Below is a small trained network, with its code and all its weights. Each question gives an input and a target symbol and asks what happens when units are switched off, that is, made to give their printed mean instead of their output.

import numpy as np


def w(rows, s, z=0):
    codes = np.array(rows[::2]) - 128.0
    scale = np.full(codes.shape[1], s)
    scale[-1] = z or s
    return codes * scale


def softmax(a):
    e = np.exp(a - a.max(-1, keepdims=True))
    return e / e.sum(-1, keepdims=True)


def log_softmax(a):
    a = a - a.max(-1, keepdims=True)
    return a - np.log(np.exp(a).sum(-1, keepdims=True))


def net(x, mask):
    ids = ['αβγδεζθλμξπστφψω'.index(c) for c in x.split()]
    T = len(ids)
    res = E[ids] + P[:T]
    u = 0
    for l in range(2):
        r = res
        for j in range(3):
            rows = slice(2 * j, 2 * j + 2)
            q, k, v = (r @ M[l][rows].T for M in (Q, K, V))
            z = softmax(np.where(np.tri(T) > 0, q @ k.T / 2**0.5, -1e9)) @ v
            o = O[l][rows]
            res = res + np.where(mask[u + j], z, o[:, -1]) @ o[:, :-1]
        u += 3
    return log_softmax(res[-1] @ U[:, :-1].T + U[:, -1])


Q, K, V, O = {}, {}, {}, {}
E = w([
[165,121,95,129,216,126,128,94,92],'α',
[155,111,154,104,85,90,154,77,80],'β',
[154,91,171,180,219,67,88,179,174],'γ',
[73,172,116,110,119,144,169,162,143],'δ',
[72,93,82,201,167,119,75,157,102],'ε',
[75,127,110,107,138,131,79,132,179],'ζ',
[110,207,188,136,117,125,148,136,153],'θ',
[66,185,165,60,138,117,137,134,202],'λ',
[109,147,123,149,90,124,78,147,171],'μ',
[182,147,93,137,86,105,100,186,133],'ξ',
[84,154,163,128,178,160,148,106,129],'π',
[126,127,6,112,130,104,140,117,165],'σ',
[96,37,173,121,133,152,161,174,138],'τ',
[167,201,104,69,123,163,96,130,64],'φ',
[147,121,155,155,159,182,131,137,195],'ψ',
[112,150,178,133,137,113,92,86,179],'ω',
],0.025)
P = w([
[172,123,85,97,77,53,211,97,84],'0',
[118,150,150,111,100,97,162,126,127],'1',
[88,139,173,146,103,97,162,124,137],'2',
[78,140,190,161,131,113,145,113,170],'3',
[69,136,184,174,132,123,142,125,186],'4',
[79,128,203,194,166,131,126,136,175],'5',
[48,122,197,200,163,149,119,134,212],'6',
[48,111,194,212,173,144,112,145,219],'7',
[43,107,215,237,179,147,104,148,235],'8',
[26,105,187,246,197,160,93,145,227],'9',
[22,97,183,253,208,154,72,136,248],'10',
],0.0051)
Q[0] = w([
[53,187,224,150,170,110,113,171,239],'L0H1',
[151,115,146,146,144,142,144,158,161],'L0H1',
[129,111,96,173,128,101,46,133,133],'L0H2',
[140,93,70,122,105,102,79,121,60],'L0H2',
[72,154,252,122,155,125,131,140,186],'L0H3',
[45,164,78,176,118,154,119,165,179],'L0H3',
],0.017)
K[0] = w([
[93,9,133,238,188,213,108,161,207],'L0H1',
[147,88,114,130,151,131,158,73,172],'L0H1',
[114,139,68,203,130,67,11,116,131],'L0H2',
[144,159,64,82,134,47,88,81,39],'L0H2',
[156,68,229,154,149,166,178,151,201],'L0H3',
[92,101,76,168,133,180,119,206,181],'L0H3',
],0.014)
V[0] = w([
[117,147,118,125,151,105,75,103,145],'L0H1',
[58,166,101,163,114,77,107,122,52],'L0H1',
[95,176,130,91,157,40,80,129,115],'L0H2',
[162,59,117,67,135,140,39,115,140],'L0H2',
[254,88,179,116,98,131,116,134,156],'L0H3',
[166,107,140,138,192,175,204,175,124],'L0H3',
],0.0084)
O[0] = w([
[109,35,141,147,66,112,155,137,84,125],'L0H1',
[83,192,114,88,125,26,146,152,47,1],'L0H1',
[130,187,211,95,188,120,229,100,120,77],'L0H2',
[165,90,203,112,102,254,118,169,153,125],'L0H2',
[106,123,205,218,98,218,202,127,86,169],'L0H3',
[109,134,81,144,215,156,140,69,197,220],'L0H3',
],0.0071,0.0072)
Q[1] = w([
[199,95,104,116,104,123,169,92,86],'L1H1',
[70,125,154,155,123,78,125,134,100],'L1H1',
[63,117,118,193,119,191,152,143,250],'L1H2',
[199,128,60,125,138,143,108,137,137],'L1H2',
[87,181,177,144,124,149,110,71,187],'L1H3',
[114,160,68,110,121,95,137,148,154],'L1H3',
],0.018)
K[1] = w([
[167,181,142,65,57,143,197,49,68],'L1H1',
[91,151,180,162,146,27,102,141,73],'L1H1',
[90,43,65,212,204,114,75,220,208],'L1H2',
[227,158,47,77,90,199,235,135,134],'L1H2',
[74,20,142,176,168,101,125,151,240],'L1H3',
[54,143,103,87,162,85,12,217,138],'L1H3',
],0.011)
V[1] = w([
[155,61,37,178,180,84,47,136,68],'L1H1',
[139,162,157,224,171,113,193,255,113],'L1H1',
[215,91,186,90,209,93,158,208,146],'L1H2',
[198,204,118,133,88,135,73,2,163],'L1H2',
[144,81,77,112,126,160,193,203,79],'L1H3',
[76,154,144,100,110,154,203,185,177],'L1H3',
],0.0074)
O[1] = w([
[23,156,150,136,114,112,134,153,22,58],'L1H1',
[142,199,131,118,41,32,46,44,139,214],'L1H1',
[88,110,173,35,87,17,12,11,201,159],'L1H2',
[145,118,185,207,66,254,254,100,129,236],'L1H2',
[66,113,96,154,187,126,24,146,250,1],'L1H3',
[125,162,113,55,133,107,155,168,193,201],'L1H3',
],0.007,0.0032)
U = w([
[147,235,103,159,181,154,84,168,153,3],'α',
[129,56,163,61,119,150,123,201,121,209],'β',
[136,151,22,132,101,116,179,122,144,159],'γ',
[164,145,134,138,251,119,180,99,97,129],'δ',
[118,157,102,110,72,157,120,80,117,66],'ε',
[147,148,127,130,125,134,134,141,122,90],'ζ',
[151,62,187,105,73,114,189,113,81,173],'θ',
[176,197,125,78,115,211,69,129,64,220],'λ',
[87,158,128,171,87,183,164,98,153,143],'μ',
[164,210,133,188,142,83,179,162,151,52],'ξ',
[136,157,164,99,148,124,180,164,154,51],'π',
[147,150,133,137,127,130,135,144,124,85],'σ',
[175,154,185,165,162,91,122,163,128,91],'τ',
[145,156,136,140,125,133,135,146,120,87],'φ',
[95,162,150,157,126,132,129,162,98,165],'ψ',
[202,152,134,170,49,100,102,254,141,168],'ω',
],0.0097,0.0056)

Each question gives the input, a string of symbols that net reads in full, and the target symbol t.
The units are the heads (2 rows each of Q, K, V and O). Each row of codes is followed by its name. A weight is (code - 128) times the scale printed after its matrix; where a second scale follows, it is the last column's (O and U).
mask holds one flag per head, layer by layer. A switched-off head (its flag False) gives its mean, the last column of its rows in O, instead of its output. The means were averaged over made-up inputs and are rounded, as every weight is.
A unit's drop is (log p(t) with every unit on - log p(t) with that unit switched off) / (log p(t) with every unit on - log p(t) with every unit switched off).
The circuit of an input: a set's keep is (log p(t) with only the set's units on - log p(t) with every unit switched off) / (log p(t) with every unit on - log p(t) with every unit switched off). Starting from all 6 units, units are removed one at a time, each time the one whose removal leaves the highest keep (on an exact tie, the one counted first), for as long as the keep stays at least 0.8.
units of the circuit, in order: the units of the circuit, biggest drop first
unit that matters most: the unit with the biggest drop
which heads matter: for each layer, one digit per head in row order, 1 if its drop is at least 0.15 and else 0, layers parted by /
input θ μ ζ μ β λ, target π: which heads matter -> 010 / 000
input ε ω φ ψ ψ α α φ ε θ, target ψ: units of the circuit, in order -> [L1H1; L0H1]
input α μ τ θ, target α: unit that matters most -> L1H2
input γ ω α μ ψ ω γ ξ ω, target ε: units of the circuit, in order -> [L1H2; L1H1]
input θ ξ θ, target ξ: units of the circuit, in order -> [L0H2; L1H1]
input ψ φ φ β ψ ψ ψ ψ τ ζ δ, target α: units of the circuit, in order -> [L1H2; L0H2; L1H3]
input μ φ ω, target θ: units of the circuit, in order -> [L1H3; L0H3]
input ψ τ μ δ, target α: units of the circuit, in order -> [L1H2; L1H3]
input φ μ φ λ θ, target ξ: units of the circuit, in order -> [L0H2; L0H1]
input ω ω θ θ λ σ φ π, target δ: units of the circuit, in order -> [L0H2; L0H3]
input λ β φ φ π, target δ: units of the circuit, in order -> [L0H2; L0H3; L1H1]
input φ ε τ ψ ω λ ω β ε λ, target ψ: which heads matter -> 101 / 100
input β ε μ β φ α φ μ θ, target ψ: which heads matter -> 001 / 100
input λ φ ζ ω, target θ: unit that matters most -> L0H3
input ψ β μ μ β ε φ φ τ β ω, target α: units of the circuit, in order -> [L1H2; L0H1]
input ψ τ φ ω ω, target α: units of the circuit, in order -> [L1H2; L1H3]
input φ σ λ, target π: which heads matter -> 010 / 001
input φ θ δ λ ψ φ γ τ π, target α: which heads matter -> 011 / 010
input β φ ω β μ, target ω: which heads matter -> 001 / 000
input ω α ζ, target β: unit that matters most -> L0H3
input φ ψ φ μ τ φ β φ λ, target α: which heads matter -> 000 / 010
